[[-43.5 -19.9 -70.4]
 [ 14.2 -13.1 -23.1]
 [-60.7 -57.0 -30.3]
 [-61.0  25.2   8.7]]
->
[[-61.0 -60.7  14.2 -43.5]
 [ 25.2 -57.0 -13.1 -19.9]
 [  8.7 -30.3 -23.1 -70.4]]

[[  9.2   8.8  55.8  22.3  10.9 -44.1  -9.1]
 [-10.6  -9.9 -62.0 -26.0 -12.5  48.8  11.4]
 [ -9.9  -9.4 -49.9 -22.0 -11.3  39.3  10.4]
 [-10.7 -10.0 -54.7 -24.1 -12.3  43.3  11.7]
 [-14.8 -13.6 -69.1 -32.1 -16.7  54.6  16.1]
 [ -5.9  -5.2 -31.3 -13.9  -7.1  24.7   6.9]
 [ -8.5  -7.6 -45.1 -19.8  -9.8  35.6   9.5]
 [ -7.3  -6.8 -56.3 -21.0  -9.3  44.7   8.1]
 [-10.3  -9.6 -65.7 -26.6 -12.6  51.8  11.6]
 [ -8.0  -7.5 -59.2 -22.0  -9.7  46.8   8.2]
 [ -8.0  -7.3 -60.9 -23.0 -10.2  48.2   8.8]]
->
[[ -8.0  -8.0 -10.3  -7.3  -8.5  -5.9 -14.8 -10.7  -9.9 -10.6   9.2]
 [ -7.3  -7.5  -9.6  -6.8  -7.6  -5.2 -13.6 -10.0  -9.4  -9.9   8.8]
 [-60.9 -59.2 -65.7 -56.3 -45.1 -31.3 -69.1 -54.7 -49.9 -62.0  55.8]
 [-23.0 -22.0 -26.6 -21.0 -19.8 -13.9 -32.1 -24.1 -22.0 -26.0  22.3]
 [-10.2  -9.7 -12.6  -9.3  -9.8  -7.1 -16.7 -12.3 -11.3 -12.5  10.9]
 [ 48.2  46.8  51.8  44.7  35.6  24.7  54.6  43.3  39.3  48.8 -44.1]
 [  8.8   8.2  11.6   8.1   9.5   6.9  16.1  11.7  10.4  11.4  -9.1]]

[[ -7.0 -22.1  15.0]
 [ 28.9 -39.6  -7.3]
 [ 29.1  17.1 -63.6]
 [  4.0 -27.2 -36.4]
 [-14.3  -2.9  -1.8]
 [-11.1 -41.4 -14.6]
 [ 32.8  62.1  41.7]
 [-28.2  28.4 -62.9]
 [ -9.1 -15.7  14.9]
 [ -0.6  34.6   3.5]
 [-15.9 -42.4  24.8]]
->
[[-15.9  -0.6  -9.1 -28.2  32.8 -11.1 -14.3   4.0  29.1  28.9  -7.0]
 [-42.4  34.6 -15.7  28.4  62.1 -41.4  -2.9 -27.2  17.1 -39.6 -22.1]
 [ 24.8   3.5  14.9 -62.9  41.7 -14.6  -1.8 -36.4 -63.6  -7.3  15.0]]

[[-24.7 -32.5  57.5 -25.1 -28.8 -25.6  58.7 -25.6   2.2 -24.2]
 [-24.7 -28.0 -50.5 -36.4 -26.0 -27.4 -50.5 -27.1  -7.2 -26.6]
 [ 25.8  21.2  34.5  21.0  31.2  37.9  38.8  25.0  -3.3  28.8]
 [ 23.6  22.5  36.2  33.5  27.5  42.9  37.9  19.9  -1.0  30.7]
 [ 23.8  29.0 -62.5  20.3  27.0  20.4 -68.3  33.9  -0.4  22.1]
 [ 34.9  33.5  29.8  39.3  34.5  42.3  30.1  32.5   4.6  28.5]
 [ 28.8  27.7  35.6  30.5  24.6  35.8  40.8  26.6  -2.9  25.2]
 [-20.0 -17.0  50.3 -21.4 -23.6 -12.1  48.9 -30.2   0.5 -19.2]
 [-32.3 -30.6 -44.9 -32.9 -23.5 -32.0 -52.9 -31.8  -4.9 -28.0]]
->
[[-32.3 -20.0  28.8  34.9  23.8  23.6  25.8 -24.7 -24.7]
 [-30.6 -17.0  27.7  33.5  29.0  22.5  21.2 -28.0 -32.5]
 [-44.9  50.3  35.6  29.8 -62.5  36.2  34.5 -50.5  57.5]
 [-32.9 -21.4  30.5  39.3  20.3  33.5  21.0 -36.4 -25.1]
 [-23.5 -23.6  24.6  34.5  27.0  27.5  31.2 -26.0 -28.8]
 [-32.0 -12.1  35.8  42.3  20.4  42.9  37.9 -27.4 -25.6]
 [-52.9  48.9  40.8  30.1 -68.3  37.9  38.8 -50.5  58.7]
 [-31.8 -30.2  26.6  32.5  33.9  19.9  25.0 -27.1 -25.6]
 [ -4.9   0.5  -2.9   4.6  -0.4  -1.0  -3.3  -7.2   2.2]
 [-28.0 -19.2  25.2  28.5  22.1  30.7  28.8 -26.6 -24.2]]

[[-42.7  26.7  42.7 -32.3 -15.1   5.5  12.6]
 [-42.7  26.7  27.7 -32.3 -15.1   3.7  12.6]
 [-55.5   9.6  -2.4 -15.3  -0.4   1.9  33.8]
 [ 34.2 -33.3 -47.4  27.0  29.1  -1.8  -8.6]
 [-29.9 -16.1 -62.5  10.1  29.1  -5.4  26.7]
 [ 47.0   9.6  42.7   1.6 -15.1  -1.8 -29.8]
 [ -4.2 -24.7 -62.5  27.0  29.1  -7.2  12.6]
 [-42.7  26.7  27.7 -32.3 -22.5   9.1  12.6]]
->
[[-42.7  -4.2  47.0 -29.9  34.2 -55.5 -42.7 -42.7]
 [ 26.7 -24.7   9.6 -16.1 -33.3   9.6  26.7  26.7]
 [ 27.7 -62.5  42.7 -62.5 -47.4  -2.4  27.7  42.7]
 [-32.3  27.0   1.6  10.1  27.0 -15.3 -32.3 -32.3]
 [-22.5  29.1 -15.1  29.1  29.1  -0.4 -15.1 -15.1]
 [  9.1  -7.2  -1.8  -5.4  -1.8   1.9   3.7   5.5]
 [ 12.6  12.6 -29.8  26.7  -8.6  33.8  12.6  12.6]]

[[-17.2 -16.9  -2.6  -1.8 -16.9 -13.1 -53.2  -2.2   7.7]
 [-51.0   8.9  19.3  23.9 -35.6 -20.2  58.0 -26.5  44.7]
 [-10.0  -5.7  36.4 -14.5 -45.8 -11.0 -24.1 -25.7  37.2]
 [-18.8  17.4  28.9 -23.5 -10.3  11.6  22.4   7.7  33.1]
 [ -9.8 -10.9  27.3 -53.4 -51.9  17.6 -29.6 -53.3 -16.7]
 [ 10.3   8.4  24.4  25.8  16.4 -17.8  38.7  43.0   5.6]
 [ 18.0   8.1  20.7  -0.9 -14.3  18.5 -18.7  18.1  -0.3]
 [ -7.7 -25.5  -9.6  31.8 -18.9  -1.1 -31.3  21.1  41.1]
 [ 52.4 -11.3   9.2  -6.8  -0.1  20.3 -31.4  -2.4  -9.6]]
->
[[ 52.4  -7.7  18.0  10.3  -9.8 -18.8 -10.0 -51.0 -17.2]
 [-11.3 -25.5   8.1   8.4 -10.9  17.4  -5.7   8.9 -16.9]
 [  9.2  -9.6  20.7  24.4  27.3  28.9  36.4  19.3  -2.6]
 [ -6.8  31.8  -0.9  25.8 -53.4 -23.5 -14.5  23.9  -1.8]
 [ -0.1 -18.9 -14.3  16.4 -51.9 -10.3 -45.8 -35.6 -16.9]
 [ 20.3  -1.1  18.5 -17.8  17.6  11.6 -11.0 -20.2 -13.1]
 [-31.4 -31.3 -18.7  38.7 -29.6  22.4 -24.1  58.0 -53.2]
 [ -2.4  21.1  18.1  43.0 -53.3   7.7 -25.7 -26.5  -2.2]
 [ -9.6  41.1  -0.3   5.6 -16.7  33.1  37.2  44.7   7.7]]

[[ 39.7  46.5  53.6]
 [-55.5 -52.5 -68.5]
 [ 54.8  60.8  69.7]
 [-30.4 -27.7 -36.2]
 [-37.4 -35.1 -43.2]
 [-40.1 -42.4 -60.5]
 [-43.2 -66.8 -65.5]
 [-36.0 -33.2 -51.9]
 [-30.5 -29.2 -43.4]
 [ 33.0  65.8  67.2]
 [-19.1 -29.8 -31.0]
 [-29.3 -31.2 -30.3]]
->
[[-29.3 -19.1  33.0 -30.5 -36.0 -43.2 -40.1 -37.4 -30.4  54.8 -55.5  39.7]
 [-31.2 -29.8  65.8 -29.2 -33.2 -66.8 -42.4 -35.1 -27.7  60.8 -52.5  46.5]
 [-30.3 -31.0  67.2 -43.4 -51.9 -65.5 -60.5 -43.2 -36.2  69.7 -68.5  53.6]]
---
[[  8.2 -16.4  23.7  21.5]
 [ 41.6  31.0 -25.5 -64.9]
 [-47.2  24.2 -18.4  54.3]
 [ 22.6  19.4 -13.4 -49.6]]
->
[ 21.5 -25.5  24.2  22.6]

[[ -0.2  -4.1  -1.2   4.5]
 [ 40.1 -30.7 -40.7 -42.8]
 [ 50.7 -32.9 -32.6 -43.7]]
->
[  4.5 -40.7 -32.9]

[[  8.2  10.8]
 [ 46.2  49.9]
 [-48.2 -42.0]
 [-28.4 -46.0]
 [  3.4  17.3]]
->
[10.8 46.2]

[[ 69.5 -46.2   1.7   5.5]
 [ -3.8  -3.2   3.0  -8.3]
 [  0.9   7.1  -0.7   2.7]
 [ -4.3   9.2   2.0   8.6]]
->
[ 5.5  3.0  7.1 -4.3]

[[  1.1 -12.8 -45.2]
 [ 21.2 -19.3 -22.4]
 [ 25.6   8.1 -17.7]
 [ 15.6  24.3 -37.1]
 [-37.9   7.3 -67.4]]
->
[-45.2 -19.3  25.6]

[[ 55.7   4.0 -10.5  23.4]
 [ 33.9 -20.6  37.9 -62.0]
 [-70.3 -51.1  31.9  51.8]
 [ 39.1 -51.9  59.4  15.2]]
->
[ 23.4  37.9 -51.1  39.1]

[[ -6.9 -41.8   9.3  35.2  54.8]
 [ -1.0 -14.1  17.3  28.2  69.3]]
->
[54.8 28.2]
